Below is a small trained network, with its code and all its weights. Each question gives an input and a class and asks what happens when units are switched off, that is, made to give their printed mean instead of their output.

import numpy as np


def w(rows, s, z=0):
    codes = np.array(rows[::2]) - 128.0
    scale = np.full(codes.shape[1], s)
    scale[-1] = z or s
    return codes * scale


def norm(h):
    return h / np.sqrt((h * h).mean(-1, keepdims=True) + 1e-5)


def f(y):
    return np.maximum(y, 0)


def log_softmax(a):
    a = a - a.max(-1, keepdims=True)
    return a - np.log(np.exp(a).sum(-1, keepdims=True))


def net(x, mask):
    res = np.array(x, float).reshape(1, 3) / 4 @ E
    u = 0
    for l in range(2):
        y = f(norm(res) @ A[l][:, :-1].T + A[l][:, -1])
        res = res + np.where(mask[u : u + 3], y, B[l][:, -1]) @ B[l][:, :-1]
        u += 3
    return log_softmax(norm(res)[-1] @ U[:, :-1].T + U[:, -1])


A, B = {}, {}
E = w([
[77,213,153,138,116,127,157,192,107,205,158],'x0',
[147,231,171,84,111,109,91,3,114,163,125],'x1',
[128,192,237,26,84,67,135,18,149,63,141],'x2',
],0.0077)
A[0] = w([
[112,142,87,123,136,102,84,71,107,177,117,136],'L0N1',
[191,131,103,169,206,130,80,76,104,124,83,2],'L0N2',
[170,163,130,124,254,105,90,134,153,200,122,25],'L0N3',
],0.01,0.0071)
B[0] = w([
[148,169,91,153,43,217,111,141,136,152,133,255],'L0N1',
[35,113,111,110,228,100,147,211,255,187,227,204],'L0N2',
[168,141,180,119,64,74,172,159,69,39,94,173],'L0N3',
],0.011,0.0051)
A[1] = w([
[68,13,167,88,134,2,139,80,166,37,109,109],'L1N1',
[136,138,155,67,77,157,91,11,172,205,173,66],'L1N2',
[40,131,208,70,192,75,170,178,112,120,157,3],'L1N3',
],0.0073,0.008)
B[1] = w([
[147,163,140,165,96,114,78,95,97,146,103,232],'L1N1',
[119,59,105,143,169,117,156,180,143,111,137,253],'L1N2',
[90,56,3,116,138,148,47,83,186,64,115,160],'L1N3',
],0.018,0.0063)
U = w([
[163,3,82,113,157,127,77,89,168,54,94,10],'0',
[61,148,159,98,127,93,170,210,190,161,201,251],'1',
[178,243,186,139,63,139,103,110,25,172,83,119],'2',
],0.015,0.0017)

Each question gives the input, the list of numbers given to net, and the class t.
The units are the neurons (one row each of A and B). Each row of codes is followed by its name. A weight is (code - 128) times the scale printed after its matrix; where a second scale follows, it is the last column's (A, B and U).
mask holds one flag per neuron, layer by layer. A switched-off neuron (its flag False) gives its mean, the last column of its row in B, instead of its output. The means were averaged over made-up inputs and are rounded, as every weight is.
A unit's drop is (log p(t) with every unit on - log p(t) with that unit switched off) / (log p(t) with every unit on - log p(t) with every unit switched off).
The circuit of an input: a set's keep is (log p(t) with only the set's units on - log p(t) with every unit switched off) / (log p(t) with every unit on - log p(t) with every unit switched off). Starting from all 6 units, units are removed one at a time, each time the one whose removal leaves the highest keep (on an exact tie, the one counted first), for as long as the keep stays at least 0.8.
circuit, biggest first: the units of the circuit, biggest drop first
k most important neurons: the k neurons with the biggest drops, biggest first
top k neurons in layer l: the k neurons of layer l with the biggest drops, biggest first
drop when u is switched off: that unit's drop, to one decimal
input [-2,4,7], class 0: top neuron in layer 0 => (L0N2)
input [-1,-2,2], class 2: circuit, biggest first => (L0N1, L1N1)
input [7,5,2], class 1: 2 most important neurons => (L1N2, L1N1)
input [2,4,1], class 1: 2 most important neurons => (L1N2, L1N1)
input [-1,2,-3], class 1: 2 most important neurons => (L0N2, L0N1)
input [-6,-1,6], class 2: 2 most important neurons => (L1N1, L0N1)
input [3,1,-8], class 2: top 2 neurons in layer 1 => (L1N2, L1N3)
input [4,8,5], class 1: top 2 neurons in layer 1 => (L1N2, L1N1)
input [-2,-5,8], class 2: 2 most important neurons => (L1N1, L0N2)
input [1,-7,8], class 0: 2 most important neurons => (L1N3, L0N1)
input [0,4,5], class 0: 2 most important neurons => (L1N2, L0N2)
input [6,-8,1], class 0: circuit, biggest first => (L0N1, L1N3)
input [0,-1,6], class 2: 3 most important neurons => (L1N1, L0N1, L0N2)
input [-4,5,-8], class 1: most important neuron => (L0N2)
input [-2,7,8], class 0: 2 most important neurons => (L1N2, L0N2)
input [5,-4,6], class 0: 2 most important neurons => (L1N3, L0N1)
input [0,8,-1], class 1: 2 most important neurons => (L1N2, L1N1)
input [-1,6,2], class 0: 2 most important neurons => (L1N2, L0N2)
input [2,2,-8], class 2: 2 most important neurons => (L1N2, L0N2)
input [0,6,2], class 0: circuit, biggest first => (L1N2)
input [-7,4,-8], class 1: drop when L0N2 is switched off => 0.8
input [-8,4,-4], class 1: drop when L0N2 is switched off => 0.7
input [6,4,8], class 1: drop when L1N2 is switched off => 1.0
input [-2,6,-4], class 1: drop when L0N2 is switched off => 1.4
